Each row has a class, written after it.
[  43  302  318    1 -169   21  239  -10  -65   11  136  -52  144  -66
   19 -522  -41   21 -153    2  211  220  -39 -138 -379   67 -107    7
  264 -254  -79  163  136 -142  207 -145  102   51  -61]
Kad
[ -91 -380 -224  -24   48  154 -191  -99  -27 -424  198 -165   51   12
  186 -354 -140 -124   60  341  290  -79  131 -315  391 -210 -137  -24
 -158 -149  142 -116  190 -102  -27   73 -184   59  -86]
mativ
[  80 -336 -173 -262 -102   40  121 -282   47   73  308 -150  -57   78
   86  175  234 -193  -29 -331  -20  157  -56 -172   51 -110  -55   49
  543  113 -357 -117  196  213 -104   88 -673  -67   41]
tomer
[  85 -390 -110 -299  -43   27  103 -266   30   -9  344 -153  -27  111
  110   29  153 -165  -52 -346  -24   95  -55 -214   75  -86  -61   67
  446   86 -367  -42  178  189 -118   54 -758  -72   20]
didi
[ 125 -329 -260 -245  -73  109   87 -144  144  122  327 -190  -38  259
  159    7  -24 -119  -29 -451  -46  200   79 -160  185 -102  -36  115
  216  144 -377  -46  166   83  -96   61 -837  -60  184]
Kad
[ 115 -325 -125 -273  -34   34   99 -201   85  203  346 -184   -1  120
   13  186  196 -143  -37 -375  -17   72  -80 -148   90  -17  -57  221
  403  162 -335  -82  104  240  -82   69 -559 -107   88]
kul
[  85  132  104 -109 -348  105  296  129   45   80  114  -49  113  -56
  -82 -467 -228  127 -105  -42  236  393   46 -110 -262   55  -92   37
  339 -189   18  174   24 -239  218  -71  -64   -9   20]
Medis
[ -32 -201 -141 -125   60   45  -14   -6   62 -225   94 -247  130  -69
   -4 -221 -219 -179  -27  224  234  -27  184 -360  237 -121 -212   60
 -385  -94  -19 -168  261   25  -27  -77   90  130 -142]
zimi
[  64 -267 -238 -256 -172   72  -21 -302  142   61  263 -174    2  240
  215  131   29 -263   -1 -420  -71  124  -72 -268  291 -137  -44  163
  355   45 -395 -136  172  236   -3   78 -639  -97  271]
zimi
[-113 -334 -159   -2   42  108  -66  -80   35 -344  228 -310   82   12
   87 -285 -122 -169   42  405  251  -10  131 -295  280 -223 -181  -53
 -132  -93  146 -149  220   49  -50   97   39   89  -57]
tomer
[  28 -242 -175 -123   57   73  -51  -49   74 -167   47 -282  145  -25
    7 -217 -228 -298   -1  234  270   -7  271 -388  147 -160 -177  -72
 -356 -134  -61 -111  279   42  -47 -146   71  148 -117]
tomer
[ -31 -220 -314  -97   63   83   49  -27   79 -177   27 -200  116 -194
  -12 -203 -206  -80  -31  268  287   66  278 -452  257 -215 -209   63
 -378  -50  -48 -273  205   -2   56  -35   78  180  -84]
mativ
[  44  184   96  140 -299   60  189   48   11  185  -49  -24  122  -84
  -45 -452  -63   44  -64   17  330  411    7 -125 -331   32 -157  101
  248 -278   30  212   84 -236  288 -132  108   44  -33]
mativ
[  91 -215 -226 -229 -176  105   47 -272   97  118  289 -178  -28  139
  263  201   71 -230   85 -472  -43  114  -54 -200  242  -71  -75  169
  410   30 -429 -194  159  196   45   41 -638  -99  214]
kul
[ -99 -356 -125   13   50  147 -155  -34  -28 -437  318 -222   60   48
  122 -379 -110 -119   61  404  259  -76   94 -221  323 -160 -163    1
 -195  -80  128 -167  202   26  -63  116   23   80 -121]
nuno
[  76 -257 -296 -271 -139   55  -91 -226  133  192  358 -220  -53  231
  150  258   89 -317   50 -375  -91   85  -59 -202  273 -106 -116  141
  393  111 -286  -85   76  246   -2  102 -624 -135  234]
mativ
[   5 -234 -221 -130   38   91   79  -34   34 -194   -1 -209  127 -160
   69 -162 -242 -275   56  143  253  105  247 -410  211 -149 -206  -28
 -326 -132  -81 -290  297  -29   31 -158   33  183 -131]
Medis
[  70 -227 -221 -237 -171   99  -39 -193  190  180  381 -227  -34  218
  190  134   35 -224   85 -356 -109  114  -58 -235  248  -71  -58  150
  378  125 -290 -117   70  299   -8  110 -540 -117  260]
tes
[  52  200  176  193 -200   34  220   30    5  133  -41  -51  159  -51
  -98 -462  -54  107  -64   37  275  404   16  -91 -286  -11 -175  102
   90 -277  117  166  -33 -174  285 -109  153  133  -46]
Kad
[ -13 -263 -150  -97  -14  135  -23   -3   78 -243   24 -254  160  -71
   82 -271 -277 -190   34  250  273   25  247 -438  178 -114 -203   -5
 -358 -131 -163 -150  331  -71   -8 -171  125  185 -166]
kul
[ -23 -224 -214 -129   17  118  -49  -49   66 -269   46 -229  120  -72
  128 -273 -254 -233    0  210  225   54  238 -471  263 -156 -206  -85
 -264 -101  -82 -184  286 -114  -14 -101   15  182  -92]
Medis
[ -66 -396 -255  -67  108  142 -175  -66   16 -348  149 -191  103  -23
  143 -332 -119 -179   13  336  275 -103  189 -317  328 -199 -131   65
 -201  -92   72 -138  192  -23  -61   26 -105   52  -89]
kul
[ 114 -333 -185 -265   11   23  164 -243   43  164  259 -157  -36  116
   51  245  167 -154    5 -439    3   45  -48 -172  132  -85  -59  157
  337  125 -309  -98  186  143  -81   40 -744 -127   99]
kul
[  21 -198 -275 -140   46  104  -32  -46   91 -211  -18 -190  169 -128
   72 -162 -257 -266  -18  189  205   29  254 -497  240 -186 -200  -11
 -390 -100  -33 -240  273 -109   10 -125   38  124  -39]
zimi
[  78  212  210  -38 -304   90  282   97  -27  -19  144  -90  131   -5
  -41 -541 -157  114 -124   73  255  306   25  -69 -337   75  -81   12
  295 -230   28  261   92 -198  132 -104   72  -37  -65]
tomer
[  -4 -231 -130  -95   67   63   14  -25   42 -188   53 -253  157  -52
    2 -222 -254 -206  -70  245  214   28  200 -402  179  -97 -208   33
 -413  -93 -101 -174  305  -18  -61  -70  145  162 -127]
zimi
[  96 -326  -36 -272  -67   45  207 -186   64  118  462 -224  -39   64
   19  153  178 -104  -17 -337  -14  139 -108 -146   39  -12 -113  127
  410  125 -354 -102  133  290  -66   78 -575  -40   12]
didi
[  77 -334 -127 -241  -58   28  180 -220   71  132  342 -183  -56  109
  123  224  194 -193   68 -393  -63  185  -64 -157   57  -78  -55   77
  451  138 -366 -139  178  192  -67   63 -674  -61   67]
didi
[  87  175   75  146 -288   34  236   66   48  176   -9  -63  128  -68
  -75 -330  -62   64  -69   66  197  421   20 -122 -189   30 -219  148
  231 -171  165  164  -18 -156  213  -11  250   39  -25]
kul
[ 126 -429 -111 -249  -95   29   81 -132   93  111  378 -181  -73  206
   73   88  148 -115    3 -355  -25  134  -60 -117  147   31   -7  165
  480  152 -321   44  173  242 -150  120 -678 -119   -2]
didi
[   1  222  197  -98 -313   85  212   63  -25   -3  195  -73  119  -17
  -38 -475 -151  266 -151   74  210  286  -26 -120 -164   85  -96   98
  265 -228  144  159 -114 -253  203   12   17  -10  -43]
tes
[ -37  317  324   18 -229  -15  224  -28  -85  -85  166  -43  116    0
   43 -619   -5  -37 -106    7  222  270  -20  -78 -409   33 -158  -63
  313 -222  -69  166  196 -183  179 -155   79   -4  -43]
nuno
[ 132 -274 -343 -269 -140   49  -87 -226  183  183  251 -168   -3  206
  241  132   76 -332   59 -440  -95  188   30 -291  258  -82  -47  121
  384  118 -340 -142  138  159  -31   33 -593 -157  328]
nuno
[  72  358  246   30 -282   46  263    6 -103   33  122  -16   69  -92
   31 -415  -59  115  -66  -67  214  279  -68   18 -301   97 -122   -4
  345 -248   26  170  -12 -239  207  -80  134    0  -61]
mativ
[  38 -212 -294 -287 -136   62  -52 -295  166  157  287 -202   25  159
  178  186   45 -243  -58 -408  -76   91  -36 -307  242 -115  -56  160
  385   96 -394 -135  194  206    6   76 -604 -114  254]
zimi
[  73  351  196   44 -256   58  242  -33  -63  -10  104   41   85  -75
  160 -485  -14  -25  -38  -87  229  310    9  -46 -372   49 -120  -62
  337 -258 -132  111  196 -276  166 -152   39  -37   -7]
nuno
[ -42 -249 -208  -74  153   89   68   30   44 -123  115 -162  136 -245
    1 -307 -105  -82   22  286  293   13  210 -431  228 -151 -197  126
 -435  -14   29 -267  183  216   57  -80   96  169 -153]
didi
[  75  212  118  151 -305   -2  202   49   52  150  -72  -75  157   -7
 -130 -356  -31   61  -42  -14  274  464   83 -113 -259   20 -160   80
  188 -240   75  202   -2 -147  276 -105  177   87  -79]
nuno
[  65  193  116  123 -337   36  202   41   33   52  -18  -57   90  -15
  -40 -417  -59   72  -14  -11  258  456   35  -92 -216   -9 -195   56
  301 -218   54  172   19 -189  258  -88  121   62  -64]
nuno
[  78 -389  -67 -266  -25   32   84 -220   27   49  422 -179  -70  161
  128   44  162 -122  -14 -350  -67  116  -75 -118  110  -50  -32  110
  456  128 -335  -65   60  268 -100  122 -756  -45   47]
didi
[  75  236   58  106 -314    9  179   59   80  257   19  -74   95  -59
  -92 -346  -89   92  -81   24  216  430  -22 -120 -167   75 -215  175
  215 -223  211  173  -66 -201  231  -26  286   20   36]
tes
[-129 -381 -206  -20   66  134  -59  -70   21 -357  214 -205   99   -3
  109 -329 -113 -173   95  337  302  -47  139 -263  228 -279 -182  -22
 -253 -134   92 -174  244  -33  -21   63 -174   88 -112]
didi
[-103 -388 -279  -67   35  151 -126  -63   41 -325  258 -217   76  -78
  103 -312  -68 -211   71  369  295  -67  148 -296  250 -232 -122  -41
 -143 -118  100 -189  263   96  -33   63  -95   62  -42]
tomer
[-117 -325  -99   62   93  158  -35  -75  -19 -401  372 -203   73  -24
  145 -348  -92 -200   75  426  253 -111  112 -253  211 -222 -166  -81
 -211  -79  127 -215  368  116  -72  112  -76   82 -112]
tomer
[  69  126  129  -76 -345   98  225   85   35   -5  120  -29  121 -100
  -20 -490 -140  153  -80    0  225  382   27 -155 -159   70  -53   37
  423 -201  106  143  -48 -183  239  -39  -12    5   -1]
Medis
[   6  190  238  -17 -369  108  294   25  -62  -57  131  -71   93  -33
  -67 -463 -114  208  -85   90  291  274  -30  -52 -245   51 -126   12
  362 -247   35  183   45 -242  223   -1   62   -7  -83]
kul
[ 183 -384 -215 -245  -84  164   10 -154  131   56  355 -158  -42  299
  210   35   -4 -135  -74 -407  -75  174   29 -221  214  -58   16  183
  279  167 -426    4   77  167 -102   40 -833  -80  207]
mativ
[  47  184  150  -35 -407  133  190  126   -8   58  158  -50   90   -6
  -46 -483 -201  249  -83  102  223  358  -23  -26 -179  154 -104  110
  396 -180  143  185  -62 -337  158   47  190  -74  -61]
tes
[ 120 -277 -324 -308 -181   99  -54 -219  165  191  257 -157    1  139
  239  169   10 -244   12 -441  -95  158  -19 -299  303  -45   -9  215
  402   58 -326 -164   53  251   10   66 -600 -132  260]
tes
[ -41 -250 -233 -115   75   90  -46  -18   46 -177   56 -200  122 -135
   41 -313 -147  -73   18  320  270   32  225 -424  304 -125 -183  150
 -312  -29    5 -254  112   39   36  -35  118  116 -115]
didi
[ 117 -323 -154 -271  -42   19   26 -191  110  133  410 -227  -28  140
   53  111  191 -197  -70 -321  -89   79  -66 -208  121  -18  -75  102
  443  186 -265  -27  124  280 -150  108 -580 -107  141]
tomer
[  51 -209 -272 -275 -181   68   18 -294  148   91  348 -241   -2  135
  161  185  122 -227  128 -488  -68  116  -33 -265  236 -110 -108   98
  381   74 -412 -196  119  210   70   53 -662  -71  238]
didi
[  73  176  226  -26 -341  106  238   78  -50  -59  207  -21  107   39
  -17 -537 -201  194 -110   46  247  342    2  -27 -217   98 -139   63
  301 -224   22  164   37 -283  176  -31   54  -52  -33]
nuno
[  68 -283 -278 -262 -150   68  -12 -303  150   91  347 -212   -3  209
  220  162   38 -251   57 -397 -125  113   -7 -302  263 -134    3   84
  292   52 -372 -204  148  298   -1   86 -689  -60  338]
tomer
[ 141 -380   -5 -193  -86   62  177 -208   60   56  352 -198  -31   78
   48  207  211 -108  -11 -308  -34   97 -107 -186   90    9  -38  111
  456  120 -343  -88  152  306  -93  119 -546  -30    2]
kul
[ 120 -308 -259 -264  -95  109   52 -220  133  107  286 -180  -66  247
  197  176   46 -100  -28 -412  -79  154    9 -196  257 -119  -43  126
  328  140 -324  -61   52  108 -133  130 -807  -90  131]
tes
[ 133 -392 -213 -296  -96   94   39 -177  166   48  355 -226  -19  266
  193   32   15 -136  -80 -379  -99  217   88 -245  225  -76  -11  130
  289  155 -426  -14   64  237 -123   81 -803  -27  130]
didi
[  97 -334 -130 -308  -59   63  137 -194   81  133  420 -174  -11   12
   32  179  186  -64   13 -386  -60  120 -108 -199  117  -22  -41  102
  418  140 -332 -184   36  270  -55  124 -648    0   95]
Medis
[ -75 -355 -219  -73   80  122 -136  -35   15 -299  197 -244   80   29
  118 -263 -144 -188   51  288  246  -48  171 -205  325 -204 -153  -28
  -98  -68  152 -133  191  -72  -71   91 -101   36 -154]
Kad
[  32  144  194  -67 -309   62  243   54  -38  -34  169  -77   90    7
   -4 -438 -206  119 -129   95  195  358   50 -120 -216   33 -105  -24
  393 -204   98  182   76 -258  169  -43    6   12  -99]
tomer
[  80 -281 -236 -268 -137   77  -12 -220  144  144  333 -195    4  174
  210  134   72 -289   24 -382 -108  145  -28 -250  238  -76  -56  222
  376   97 -362 -143   88  337   26   24 -558  -99  268]
kul
[  84 -291 -235 -297 -190   56  -34 -225  156   68  351 -212  -32  235
  238  108   49 -275   59 -427  -76  199   -8 -218  278  -91  -75  100
  430   89 -337 -152  125  186  -21   54 -623 -117  243]
nuno
[ 151 -231 -225 -264 -129  116   34 -260  195  179  278 -220   19  152
  214  167    1 -306   33 -475  -91  199  -19 -326  221  -67  -69  163
  362  110 -441 -191  124  254   29  -52 -545  -69  313]
Medis
[  53  143  215  -75 -368   98  275  130  -29   -4  144  -62   74   40
  -72 -478 -243  186  -82   36  247  398   31  -19 -191  121  -89   81
  367 -194   37  189   33 -306  199  -32   31  -55  -46]
zimi
[  38  186  187  119 -237   10  287   30   31  114   -4  -62  125  -64
  -60 -452  -93   30  -77   95  221  416   53 -202 -318    0 -175   54
  112 -265  105  149   43 -105  228  -92   79   80  -21]
tes
[ 114 -348  -86 -277  -19   13  211 -226   35   74  333 -190  -66  144
   43  194  231 -259  -38 -361   13  142  -31 -213   79 -105  -63   22
  394   88 -350  -89  200  320  -67   51 -762  -41   89]
tomer
[ 114 -328 -235 -235  -58   79   43 -243  130   51  369 -209  -63  255
  157   93   51 -107    6 -404  -85  106   48 -186  194 -127  -49   76
  272  148 -377  -49  147  169 -140   79 -899  -69  168]
tomer
[ -82 -266 -287 -121   84   69   10  -66   57 -154   -5 -207  145 -183
    0 -229 -156  -69   18  293  354   23  258 -452  242 -198 -168   65
 -428 -144  -34 -286  251    3   44 -102   15  168 -101]
tomer
[  38 -305 -385 -163   -4  127  -59   60  127  -90   24 -183  151 -167
   83 -206 -313 -189  -30  118  246   81  220 -431  324 -102 -206   85
 -301  -80   16 -206  270 -135  -14  -60   44   70  -18]
zimi
[  27  305  321   11 -290   16  280   59  -17   17  154 -110  119  -36
    6 -524  -58   98  -24   -2  205  291  -66  -16 -368  115 -120   32
  325 -230  -49  221   37 -116  182 -115  200   -5  -64]
didi
[ -50 -342 -218   15   92  110 -207  -53   66 -253  208 -207  125   -7
  129 -330  -91 -186   38  315  285  -88  118 -256  268 -162 -184   36
 -300 -119  178 -143  210  -54  -98   45  -10   21  -55]
nuno
[  50  257  270  -27 -292   52  150   61  -84  -85  151   -2   96   38
   98 -580  -91   52  -61   65  201  233  -32 -108 -262   89  -78  -26
  373 -223    8  202  105 -238  155  -56   53  -45  -75]
nuno
[-112 -357 -223  -46   75  155 -155  -57    7 -351  209 -245   72  -54
  109 -302 -143 -199   21  350  268  -86  140 -279  280 -242 -196  -52
 -155 -113   99 -160  237   12   -8   54  -96  104 -146]
Kad
[ 143 -333  -73 -213  -31   89  113 -249  103  168  322 -190  -16  147
   27  192  133 -225  -26 -344  -24  148  -71 -229   16  -67  -68  131
  417  130 -414  -80  143  276  -60    4 -516  -43  102]
tes
[  63 -334 -127 -239  -38   24  130 -225   84  114  382 -245   -2  146
  -41  186  178 -151    5 -333  -43  117  -86 -137   74  -56  -94  105
  423  177 -306 -125  140  133 -119  137 -565  -65   90]
Medis
[  18 -241 -236 -118   83  105  -42  -17   73 -207  116 -243  168  -85
   66 -287 -262 -235  -67  268  215   18  268 -454  213 -137 -206  -20
 -376  -57  -33 -176  301  -25  -79 -101  139  137  -65]
tomer
